Rows lie near named flat spaces through zero. A row that begins with a name and a colon came from that space; any other row is followed by the name of its block's space that it lies nearest.
mj-dz: 28, 10, -14, -6, -12, -10, -17, -16, -18, -4, 54, 0, -19, 8, -28, 50, -30, -29, 10, 17, -6, -1, 11, -30, -21, -1, 3
gb-sf: -20, 44, -12, -21, -1, 29, -9, 7, 5, 30, 14, -38, -12, -8, -7, 3, 49, -6, 0, -34, 10, 3, -2, -5, 24, 13, -24
gb-sf: -43, 11, -11, -2, 25, 22, 0, 12, 13, 25, 12, -84, 11, 27, 0, -29, 24, -20, -7, -38, -17, -33, -24, -37, 35, -7, -50
mj-dz: 26, -13, -12, -21, 1, -20, 14, -11, 3, -22, -9, 3, 12, 16, 21, 1, 1, -4, 14, -26, -1, 3, -23, 7, 22, 37, 3
mj-dz: -31, 25, 6, 34, -7, 14, 16, 34, -1, 48, 4, 30, -15, -44, -3, 6, 20, 13, -49, 17, -2, 1, 18, 71, 13, -14, 10
gb-sf: 19, 13, 30, -2, 16, 15, 22, -20, -22, -14, 0, 33, -32, -4, -25, 42, 9, -15, -10, 21, -13, 15, 51, 20, -28, 40, 14
hn-hj: 30, -13, -10, -2, -19, 5, -7, -4, -9, -14, -18, 31, -17, -11, 13, 31, 23, 6, -4, 3, -6, 4, 13, 28, 11, 15, -1
hh-sb: -12, -2, 5, 9, -9, 28, -6, 2, 4, -36, 10, -17, -1, 14, -3, 14, 24, 3, 13, 6, 7, 5, 0, -21, 6, 20, -29
hh-sb: -1, -22, -18, -20, 53, -31, 15, -17, -29, 0, -47, -72, 23, 57, 35, -24, -17, -22, -15, -50, -56, -30, -45, -24, 32, 31, -15
gb-sf: 25, -27, -17, 21, -12, -31, -22, 4, 2, -3, 10, 18, -1, -9, -25, 11, -11, -21, 27, 15, 8, 3, -20, -22, 5, -24, 16
mj-dz: 4, -63, 16, 27, 15, -16, 54, -9, 51, -42, 40, -8, 26, 54, -8, -36, -40, -24, 16, 3, -6, -53, -20, -22, 23, -15, -40
hn-hj: -29, 9, 35, 9, 35, 9, 22, 2, 8, 10, -33, -7, 2, -2, -21, -40, 20, 0, 2, -5, 7, 4, 8, -1, -4, 2, 8
hn-hj: -6, 0, 21, 22, -12, 25, 5, 8, 15, -13, -35, 31, -19, -19, -19, -13, 56, 19, 13, 7, 33, 6, 10, 24, 23, -4, -6
mj-dz: -26, -39, 9, 45, -9, 8, 22, 36, 18, -4, -5, 31, 20, -18, 37, -8, -10, 23, -44, 32, -23, -10, 10, 56, 4, -12, -8
mj-dz: 18, 21, 45, -16, 16, 39, 56, -8, 34, 27, 41, 22, -44, -11, -64, -3, 35, -48, 2, 2, 10, -48, 73, 19, 8, 0, -4
hh-sb: 6, 41, 25, -18, 24, 1, 8, -1, -17, 23, 3, 1, -22, -17, -54, 5, 20, -36, 20, 1, 14, 11, 24, -13, -10, 26, 44
hn-hj: -10, -26, -7, 21, 1, 4, -18, 21, -7, -21, 11, -13, 16, -3, 9, 29, 2, -17, -1, 21, -27, 15, -1, -20, -10, 23, -6
mj-dz: -28, 9, 9, 28, -3, 13, 13, 18, 9, 21, 20, 5, -5, -12, -10, -3, 0, 5, -25, 16, 1, -11, 9, 23, 4, -21, -9
hh-sb: -4, 28, 11, -3, -20, -11, -32, 4, -26, -14, -18, 25, 4, -22, -10, -3, -17, 31, 26, 29, 42, 45, -8, -14, -35, -3, 53
gb-sf: -6, 8, 17, -8, 6, 22, 17, -10, -10, -12, -12, 7, -7, 6, 19, 10, 1, 18, -24, 5, -14, 4, 28, 24, -17, 21, -9
mj-dz: 30, 16, 5, 1, 15, -13, -6, -13, -32, 38, -40, 16, -48, -14, -50, 5, 23, -25, 2, -2, 0, -21, 16, 7, 18, -23, 31
hn-hj: -29, 1, 9, 18, 23, -14, 25, 34, 21, 39, 33, 33, 31, -51, 16, 13, -13, -12, -36, 15, -27, 49, 21, 50, -39, 30, 32
gb-sf: 12, 13, -18, -14, -6, -18, 3, -11, 6, 49, 21, 31, -5, -25, 21, 12, -34, 12, -37, -6, -15, 7, 18, 43, -28, -29, 8
hn-hj: 2, 18, -10, -10, -8, -10, 13, -17, 1, 1, 11, -1, -2, 17, 9, -6, -14, 18, -4, -19, 15, -3, -21, 14, 13, -3, -11
hn-hj: 38, -10, -13, -17, -15, -25, -22, -22, 0, -9, 18, 2, -6, 15, -24, -2, -33, -14, 39, 3, 20, -16, -12, -47, -9, -34, 12
hh-sb: -7, -19, -31, 16, -14, -30, -37, 7, -9, 2, 3, 3, 27, -9, 33, 12, -40, 21, -10, 12, -12, 32, -30, -8, -26, -22, 6
hn-hj: -27, 2, -21, 6, 6, -24, -12, 20, -2, 16, 48, -44, 35, 11, 7, -7, -51, -16, -3, 3, -14, -2, -36, -37, -9, -11, 5
gb-sf: 14, -47, -44, 24, -37, -3, -30, 9, 13, 21, 9, 36, 1, -29, 53, 36, -18, 24, -49, 17, -40, -4, 15, 44, -14, -53, -32
gb-sf: -13, 17, 36, 11, 31, -13, 23, -15, -23, -33, -19, 0, 2, 22, -30, -8, -10, -1, 21, 10, 17, 27, -12, -17, -13, 40, 27
hh-sb: 20, 31, 37, -7, 14, 3, 51, -22, 6, 17, 18, 10, -43, 19, -72, -25, 2, -31, 16, -4, 32, -57, 21, 3, 30, -19, 12
mj-dz: 2, 3, 17, 1, -2, 16, 24, 10, 17, 29, 1, 29, -15, -25, -7, -11, 11, -2, -22, 9, -2, -24, 37, 41, 2, -19, 7
gb-sf: 31, 19, 43, -7, -38, 59, -11, -2, -17, -95, 9, 40, -39, -8, -49, 61, 67, -5, 62, 47, 52, 33, 51, -22, -10, 78, 15
hh-sb: -15, 14, -6, 25, -8, -6, 38, 7, 18, 8, 78, -5, -1, 17, -16, 14, -24, -15, -18, 2, 5, -21, -18, 19, 27, -1, -25
hh-sb: -19, 17, -3, 8, -3, -16, 5, 10, 5, 19, 26, 7, 15, -11, 4, -8, -29, 11, -10, 6, 11, 17, -14, 13, -13, -11, 15
hh-sb: -34, 26, -32, 16, 7, -8, -34, 7, -23, 38, 19, -50, 1, 3, -2, 15, -10, -3, -22, -11, -18, 10, -30, -24, 1, -23, -20
hh-sb: 6, 22, -7, -4, 25, 10, 10, -2, -4, 54, 24, -25, -36, -7, -41, 22, 32, -53, -17, -21, -27, -30, 24, 1, 23, -2, -15
hh-sb: -38, 12, -18, 8, 1, -16, -16, -3, -41, -41, -20, -65, 31, 57, 36, -15, -34, 37, -1, -13, 2, 6, -75, -35, 21, 18, -17
mj-dz: -9, 35, 28, -17, 27, 18, 28, -15, 31, 15, 27, -14, -15, 2, -54, -19, 36, -30, 31, -25, 30, 3, 17, -23, 3, 15, -10
mj-dz: 11, -21, -8, -19, -8, 2, 20, -7, 7, -48, 7, -26, 20, 45, 34, -7, -9, 4, 10, -19, -4, -27, -26, -9, 32, 33, -26
gb-sf: 33, -44, 4, 8, 11, -18, 6, -19, -11, -15, -2, 10, -8, 23, -8, 11, -41, -24, -4, 22, -34, -34, 17, -17, -16, -20, 2
hn-hj: -24, 9, -7, 15, -7, -3, 4, 6, 0, -18, 16, -19, 14, 18, 9, -2, -6, 14, 1, -5, 12, 8, -35, -3, 18, 12, -17
hn-hj: -4, 16, 39, -6, 5, 26, 12, -3, 16, 3, -19, 16, -18, -12, -35, -33, 26, 5, 20, 9, 33, -10, 32, -4, -8, -16, 12
hh-sb: -37, 42, -14, -2, -20, 43, -6, 12, -17, 10, -7, -43, -15, 11, 25, 2, 40, 33, -32, -22, 4, -19, -12, 23, 44, 5, -43
hn-hj: -18, -8, -25, 1, 3, -2, -19, 21, 6, 42, 40, -28, 18, -14, 20, 12, -29, -18, -31, 4, -41, -8, 7, -10, -22, -25, -10
hn-hj: 9, 16, 32, -10, 20, -46, 29, 16, -9, -6, 5, 35, 27, -19, -27, -20, -35, -21, 34, 20, 29, 35, -11, 3, -21, 47, 96
mj-dz: 18, -12, -19, 16, -2, -34, 17, -1, -2, -11, 32, 17, 5, 7, -1, 33, -17, -19, -1, -2, -8, 12, -26, 17, 17, 28, 4
gb-sf: 9, -32, 26, 21, 6, 11, 11, 34, 12, -26, -12, 10, 0, -13, -36, -7, 44, -41, 34, 22, 6, -16, 11, -13, 29, 27, 22
gb-sf: -42, 2, -20, 14, -13, 45, -11, 33, 4, 23, -57, -2, 5, -37, 73, 5, 76, 52, -60, -25, -26, 22, 5, 78, 31, 17, -42
-38, -14, -27, 17, -6, -13, 4, 16, 19, 8, 24, -18, 43, 7, 59, -11, -35, 31, -37, -11, -19, 11, -38, 22, 1, -9, -31
hh-sb
-11, -32, 7, 10, 13, 1, 26, 17, 27, 19, 24, -5, 19, 1, 14, -22, -30, -17, -27, 10, -33, -38, 18, 10, -7, -24, -9
gb-sf
19, -46, 32, 6, 19, 8, 67, -17, 47, -45, 44, -12, 1, 58, -31, -25, -13, -45, 24, -2, -3, -71, 10, -25, 32, 7, -42
mj-dz
25, 15, 44, -55, 19, 25, 40, 1, 7, -8, -7, -18, -10, 15, -33, -40, 22, -42, 36, -12, 15, -56, 37, -21, 21, 35, 34
gb-sf
1, 13, 9, -10, -14, 13, -7, 10, -5, -2, 0, -8, -6, -1, -14, -15, 3, 0, 15, 10, 20, -21, 5, -15, 8, -12, 15
hn-hj
26, 7, -2, -29, -38, 13, -27, 32, -38, -31, 23, -11, 2, -3, 2, 28, -16, -20, 22, 38, 3, -24, 13, -27, 0, 31, 49
hn-hj
-2, 30, 12, -17, -8, 24, 20, 2, -18, -14, -19, -10, -15, 14, 5, -5, 29, 14, -5, -13, 15, -20, 0, 24, 37, 33, 0
hh-sb
8, 0, -6, 5, -10, 11, -35, 5, -56, 8, -73, -10, -29, -1, 7, 2, 12, 18, -21, 15, -17, -32, 7, 4, 16, -29, 15
mj-dz
21, 20, -17, -25, -27, 4, -39, -38, -30, -42, -7, -19, -16, 35, 0, 19, -7, 26, 33, -8, 29, 10, -22, -46, -4, -2, -17
gb-sf
-8, 19, 14, -12, 15, -20, 31, 1, -7, -17, 35, 6, 27, 7, 10, 11, -40, -4, -1, 6, 0, 33, -7, 10, -26, 58, 33
hn-hj
9, -5, 8, 33, 13, -8, 26, 1, -13, 2, 5, 7, -27, 11, -40, 17, 12, -31, -7, 9, -9, -27, -2, 14, 36, 6, -1
mj-dz
-30, 26, 30, -6, -3, 37, 21, 21, 20, -15, 23, -4, 10, -9, -6, -11, 26, 6, 9, 7, 25, 12, 17, 5, -3, 35, 0
gb-sf
-22, 7, -15, 3, 16, -12, -1, -2, -13, 26, -49, -13, 9, 1, 38, -19, 6, 30, -34, -30, -17, 12, -25, 31, 14, -3, -9
gb-sf
-23, -19, -3, 63, 34, -3, -7, 5, -17, -1, 1, -17, -15, 3, -37, 44, 29, -37, -13, 13, -37, 22, -8, -16, 7, 16, -30
gb-sf
2, 5, -11, 2, -35, 12, -27, -12, -14, -37, -14, 20, -2, 0, 31, 24, 1, 50, -1, 11, 17, 33, -6, 11, -15, 4, -13
gb-sf
19, -7, 10, -13, 51, -44, 26, -36, -11, 13, -45, 9, 2, 15, -4, -19, -18, -11, 0, -29, -18, 14, -10, 6, -11, 15, 23
hn-hj
-23, 1, -3, 17, 8, -3, -6, 5, -6, -18, -7, -18, 14, 9, 4, 2, 9, 6, 6, -4, 2, 24, -27, -13, 7, 22, -10
mj-dz
-24, 18, 41, 8, 15, 10, 66, 3, 63, 29, 62, 25, 3, -10, -37, -42, -11, -11, -2, 2, 31, -17, 26, 26, -7, -20, -4
hh-sb

Each name stands for a flat space through zero: a line, a plane or more. A row that begins with a name and a colon came from that space; any other row is followed by the name of the space it lies nearest, among the names in its block.
rq_zt: -9, -20, -88, 6, -15, 16, 9, -40, 37, -5, -28, 5, 5, 24, 63, 19, 10, 20, 29, 25, 18, -9, -21, 47, -19, -13, -9
nm_nf: 26, 12, 4, 3, 13, -1, -7, -23, -6, -17, 10, 12, -10, 12, -22, 4, 12, 13, -29, -7, 12, 27, -15, -20, -9, -13, -6
pz_cl: 10, -22, 3, 20, 43, -9, 19, -53, 29, -3, -7, 17, 0, 35, -17, 26, 64, 42, -32, 3, 11, 45, 1, 0, 20, -66, -3
pj_qb: 29, -38, 6, -5, -50, -44, -8, 48, 2, 50, 21, -13, 36, -33, 35, 11, -47, 18, 58, 6, 25, -56, -7, -26, -20, 55, 4
ns_gd: -35, -7, -46, -11, -16, 32, 22, -43, 15, 12, -4, -10, 15, -31, 46, 24, -10, -5, 51, 26, -8, -59, -24, 59, -29, 56, -3
pz_cl: -13, -5, -6, 9, 4, 7, 0, 11, -3, -14, -22, 14, 0, -4, -10, -11, 7, -7, -19, -7, -11, 30, 25, 8, 17, -32, 0
rq_zt: 24, -8, 6, -8, 2, 11, -25, -17, -2, -21, 12, 12, -12, -7, -29, 2, 7, 3, -33, -18, -15, 31, 10, -26, -11, 6, -20
hc_zj: 3, 12, -4, 11, 10, -18, 22, -19, 6, 13, 3, -6, 3, 32, 20, -2, 1, 14, 12, 18, 24, -20, -30, 12, -4, -3, 16
pz_cl: 0, -12, -12, 9, -10, -5, 14, 6, 8, 18, -11, 4, 5, 6, 20, -16, -29, -2, 23, 10, 10, -11, -4, 24, -5, 19, 10
rq_zt: -15, 0, -5, -1, -33, -19, -6, 24, -17, 7, 2, -9, 19, -11, 30, -26, -35, -16, 15, 6, -18, -47, 6, 0, -8, 37, 8
nm_nf: 11, -18, 35, 7, 12, -47, 0, -36, 13, 16, 28, -14, 5, 54, 10, -20, 21, 20, -20, 9, -23, -32, 2, -26, 5, 12, 8
hc_zj: 12, 8, -26, -13, -26, 8, -13, -13, -2, -2, 14, -8, -7, 3, 27, -12, -38, -10, 19, 8, -1, -35, -25, 6, -37, 61, -6
ns_gd: 22, 26, 1, -9, -1, -10, 5, 16, -1, 18, 19, -20, -3, 7, 11, 28, -5, 14, 35, 9, 49, -23, -45, -14, -12, 3, 6
nm_nf: -11, 2, 27, 11, -4, -14, 3, 12, -28, -6, -1, 13, 18, -26, -20, -21, -10, -10, -25, -9, -21, 1, 21, -10, 9, 2, 8
pz_cl: 5, 3, -9, -21, -36, -3, -13, 15, -2, 19, 22, -25, 1, -9, 35, -7, -45, -15, 45, 10, -1, -63, -20, -1, -31, 76, -1
ns_gd: -16, -13, 18, 9, 23, 3, 0, -10, 9, -11, -14, 8, -14, 27, -20, -26, 23, -10, -37, -8, -35, 33, 38, 5, 28, -29, 0
pj_qb: -15, 25, -20, -3, 5, 24, -10, -2, -13, -35, -14, 7, -10, -5, -11, 1, 15, -13, -26, -7, -10, 26, 6, 2, 5, -31, -8
hc_zj: 18, 14, 0, 23, -4, -31, 24, -24, -35, -3, 15, 25, 56, -58, -10, 49, 17, 48, -11, 4, 45, -11, -41, -24, -17, -23, 7
hc_zj: 27, -51, -10, -16, -6, 39, -35, -4, 31, -9, -9, 18, -34, -4, -24, -11, -14, -12, -13, -24, -29, 58, 41, 0, -10, 27, -33
pz_cl: -31, -44, -36, 34, 25, 2, 51, -64, 34, 11, -36, 28, 35, -6, 21, 34, 51, 41, 3, 22, 7, 14, 5, 59, 17, -53, 7
nm_nf: -7, 9, -2, -19, -7, -7, -14, 60, 24, 22, -4, -43, -32, 60, 35, -19, -12, -23, 42, 8, 9, -22, 4, -1, 20, -6, 8
nm_nf: 19, 19, 19, 1, 10, -8, -11, 15, -10, -11, 5, 1, -18, 24, -22, -17, -1, -4, -24, -10, 7, 26, -1, -25, 7, -18, 2
rq_zt: -4, -18, -40, -2, 1, 14, 5, -14, 33, 6, -15, -4, -5, 17, 29, 22, 16, 13, 25, 12, 15, 4, -7, 25, -1, -17, -7
hc_zj: -13, 23, 52, -6, 27, -32, -3, 5, 1, 8, 23, -36, -18, 65, -3, -23, 32, -8, -18, 4, -23, -26, 7, -28, 31, -18, 15
hc_zj: 44, -51, 31, 21, 33, -21, 12, -42, 27, 16, 9, 30, 11, 3, -41, 32, 43, 55, -29, -10, 20, 55, 7, -24, 9, -37, -8
nm_nf: 57, 36, 5, -13, 9, 17, -20, 9, -7, -12, 18, 3, -43, 21, -31, -1, -27, -3, -6, -14, 45, 40, -39, -27, -26, 13, -9
ns_gd: -5, 4, 6, 1, 16, -10, -12, -29, -2, -25, 8, 0, 3, 17, -12, 11, 51, 14, -43, -5, -21, 11, 10, -27, 13, -41, -9
hc_zj: -13, 0, -56, 25, 0, 33, 31, 12, 0, -11, -54, 39, 13, -38, 3, 18, -11, 5, 14, 3, 43, 52, -5, 54, 4, -51, 5
pz_cl: -21, 1, 32, 3, 15, -21, 4, -21, -1, 3, 12, -14, -1, 33, 1, -28, 17, -8, -22, 5, -40, -26, 16, -4, 16, 7, 10
nm_nf: 26, 13, 8, -4, -13, 36, 5, 22, -27, 3, 1, 25, -5, -71, -38, 0, -67, -20, 19, -15, 28, 23, -19, 14, -33, 59, -2
ns_gd: 38, 17, 11, 6, -21, -28, -4, 20, -29, 7, 21, 7, 16, -18, -4, -4, -40, 11, 4, -2, 35, -15, -32, -31, -26, 28, 8
nm_nf: 1, 2, 3, 6, 21, -36, -13, -36, 14, -18, 11, -13, -4, 72, 12, -2, 64, 26, -45, 5, -18, -1, 4, -35, 20, -58, -2
rq_zt: 2, -1, 43, 0, 23, 8, 4, 18, -4, 6, 1, 4, -10, -14, -43, 2, 8, -7, -11, -15, -2, 31, 19, -8, 21, -14, 2
pj_qb: -6, 8, -20, -9, -57, 10, -31, 111, -45, -17, -25, 13, 24, -91, -7, 5, -48, -28, 15, -26, 11, 18, 31, -25, 3, -13, -8
nm_nf: -13, -4, -2, 4, -4, 8, 7, 7, -7, -1, -11, 9, 11, -27, -5, 2, -5, -6, 1, -2, -5, 5, 10, 12, 4, -2, 1
ns_gd: -33, -15, 2, -9, -9, 19, -19, 2, -3, -19, -12, 1, -6, -10, -4, -32, -3, -34, -23, -10, -65, 1, 50, 10, 12, 17, -10
pj_qb: -12, -1, 14, 5, -2, 0, 10, 15, -8, 8, -6, 2, 2, -10, -4, -21, -22, -17, 5, 0, -10, -6, 11, 14, 6, 17, 10
ns_gd: 21, 15, 19, -2, 21, -15, -7, 20, 6, 1, 7, -10, -15, 33, -17, 18, 31, 16, -9, -6, 30, 27, -8, -33, 20, -54, 1
pj_qb: -45, 9, -28, 1, -23, -9, 16, -40, -6, 5, 4, -18, 20, 11, 61, -32, -23, -19, 21, 31, -39, -90, -14, 42, -21, 65, 14
pj_qb: 3, -30, 11, -5, -14, -21, 1, 9, 19, 35, 12, -18, 7, 11, 26, -7, -16, 3, 34, 10, -7, -40, 5, 1, -3, 39, 5
pj_qb: -21, -38, 31, 3, 17, -8, 26, -13, 35, 46, 0, -18, -4, 28, 15, -18, -1, -5, 32, 15, -23, -30, 19, 36, 18, 32, 15
pj_qb: -18, 3, -38, 13, 0, 0, 31, -49, -2, -1, -4, 10, 38, -31, 27, 45, 26, 32, 15, 21, 22, -29, -34, 27, -15, -12, 3
pz_cl: 42, 22, 17, 9, 17, 3, 2, 28, -11, -3, -4, 19, -20, 4, -41, 0, -18, 6, -11, -15, 51, 59, -19, -17, 1, -29, 5
rq_zt: 6, -13, -13, -5, -19, -9, -15, 6, 5, 1, 4, -5, 4, 5, 19, -3, -6, 3, 5, 1, -6, -13, 4, -11, -7, 11, -7
pj_qb: -16, -21, 21, 4, 24, 6, 21, -9, 23, 22, -8, -4, -7, 13, -7, -2, 14, -2, 10, 4, -10, 7, 17, 26, 21, -5, 7
ns_gd: 2, 7, 19, 19, 10, -11, 36, -28, -6, 23, 5, 8, 3, 15, 5, -37, -42, -6, 11, 17, 7, -26, -25, 36, -15, 52, 25
hc_zj: -13, 26, -30, 1, -1, 20, 2, 12, -1, -15, -22, -1, -20, 23, 14, -21, -16, -21, 4, 5, 7, 11, -7, 26, 0, -11, 5
pz_cl: -43, 32, 16, -14, -16, 8, -1, 15, -39, -9, 11, -16, 18, -49, 1, -5, -12, -33, 4, 0, -35, -52, 5, 2, -2, 36, 6
rq_zt: -27, -27, -4, 0, -12, 1, 13, 42, 17, 31, -22, -11, 9, -10, 25, -4, -15, -13, 44, 7, -3, -17, 25, 29, 20, 2, 10
rq_zt: 20, 38, 48, -3, 4, -27, -14, 1, -39, -13, 38, -6, 0, 2, -30, -15, -4, -3, -36, -11, -5, -16, -16, -52, -8, 17, 6
ns_gd: 21, 15, 16, -6, -6, -18, -23, 26, -16, -10, 15, -5, -1, 2, -15, 3, 5, 5, -18, -13, 9, 9, -1, -46, 3, -18, -4
pz_cl: -21, -11, -23, -2, -20, 7, 1, 5, 2, 2, -11, -1, 13, -20, 24, -1, -12, -9, 18, 6, -14, -22, 9, 20, -4, 17, -1
rq_zt: 23, 12, -3, -42, -1, 10, -34, -20, 24, 3, 43, -43, -31, 33, 15, 36, 25, 8, 23, 3, 3, -35, -31, -34, -23, 31, -23
hc_zj: -31, 26, -7, -28, -35, 18, -29, 39, -25, -15, 6, -25, -5, -26, 16, -20, -30, -47, 13, -5, -39, -44, 14, -4, -8, 46, -6
-3, -21, -25, 8, 6, 17, -15, 10, 12, -29, -34, 24, -7, 0, -17, 5, 31, 4, -35, -17, -9, 69, 39, -2, 24, -69, -16
pz_cl
-14, 1, -38, 18, -1, -1, 23, -16, 6, -1, -23, 11, 13, 9, 29, 0, 0, 10, 10, 17, 17, -4, -14, 34, -2, -20, 10
rq_zt
-10, -37, 2, -7, 31, 3, 11, -44, 56, 25, 4, -21, -15, 49, 17, 24, 53, 21, 17, 14, -12, -7, 7, 19, 17, -15, -6
pj_qb
12, -25, -11, -5, 8, -9, -1, -47, 32, 10, 16, -10, 2, 27, 19, 28, 35, 31, 6, 11, 1, -15, -12, -6, -8, 1, -11
pz_cl
-15, 7, -8, -16, 2, 26, -28, 26, 4, -26, -15, -8, -28, 14, -10, -10, 14, -26, -18, -15, -26, 31, 32, -7, 19, -28, -14
pj_qb
29, -32, 18, 22, 36, -3, 24, -66, 20, 7, 4, 31, 1, 9, -32, 12, 25, 37, -28, -1, 10, 42, -6, 8, -4, -9, -3
nm_nf
19, -16, 19, 16, 31, -13, 32, -43, 19, 25, 11, 9, 9, 9, -12, 27, 23, 37, 6, 10, 30, 7, -24, 8, -1, -9, 8
pj_qb
-7, -6, -41, 0, 6, 18, 4, -41, 16, -16, -9, 8, 6, -4, 12, 37, 38, 22, -4, 7, 7, 10, -11, 13, -6, -29, -14
nm_nf
-9, -14, -15, 0, -2, 21, 2, 12, 12, 1, -21, 7, -8, -6, 2, -4, -9, -11, 11, -2, -3, 20, 16, 23, 6, -4, -3
hc_zj
-33, -10, 35, 20, -3, 2, 40, 42, -22, 31, -24, 15, 24, -54, -14, -31, -50, -29, 25, 1, -7, -9, 25, 45, 18, 28, 29
pj_qb
5, -2, 7, 3, 5, 3, 3, 12, -2, 1, -5, 7, 1, -13, -15, 8, 2, 3, -2, -6, 10, 20, 4, -3, 6, -15, 0
pj_qb
3, -1, 28, 13, 21, 0, 22, -5, -2, 11, -3, 12, -1, -3, -25, -8, -5, 1, -5, -2, 8, 18, 1, 12, 9, -2, 11
pj_qb
54, 1, 34, 8, -6, -40, 0, -4, -12, 21, 34, 4, 4, 14, -10, -18, -37, 19, -1, 0, 28, -14, -32, -34, -26, 44, 10
pj_qb
-28, 7, -18, -37, -39, 24, -40, 30, -12, -17, 9, -26, -1, -37, 19, 4, -11, -36, 16, -8, -45, -41, 22, -13, -10, 41, -21
ns_gd
-31, 10, 26, 2, 16, -14, 24, -44, -7, 10, 21, -16, 20, -2, 7, 8, 27, 5, 0, 16, -25, -55, -11, 10, 3, 20, 12
pz_cl
-29, -8, -17, -6, 15, 29, 21, -15, 30, 16, -16, -13, -13, 12, 19, 10, 10, -9, 34, 15, -3, -10, 0, 49, 8, 4, 2
ns_gd
1, 18, -22, -19, 3, -15, -25, 11, 28, -4, 7, -43, -30, 86, 41, 2, 35, 4, 9, 11, 6, -19, -12, -24, 13, -38, -4
nm_nf
15, -2, 30, 5, -1, -18, -27, 29, -18, -20, 1, 12, -6, 7, -33, -29, 2, -8, -49, -24, -22, 38, 35, -44, 18, -26, -4
ns_gd
10, 17, 29, 13, 23, -7, 8, 10, -12, -5, -3, 10, -12, 16, -32, -18, 0, -3, -26, -9, 10, 34, 2, -9, 15, -27, 11
pz_cl
-6, -20, -27, 5, 7, 5, 15, 1, 31, 15, -21, -2, -1, 17, 22, 19, 17, 14, 26, 11, 21, 10, 0, 25, 12, -32, 2
rq_zt
-47, -30, -26, 3, -11, -5, 14, -19, 16, 9, -15, -8, 33, -15, 41, 17, 29, 8, 18, 17, -30, -41, 20, 29, 13, -8, 1
nm_nf
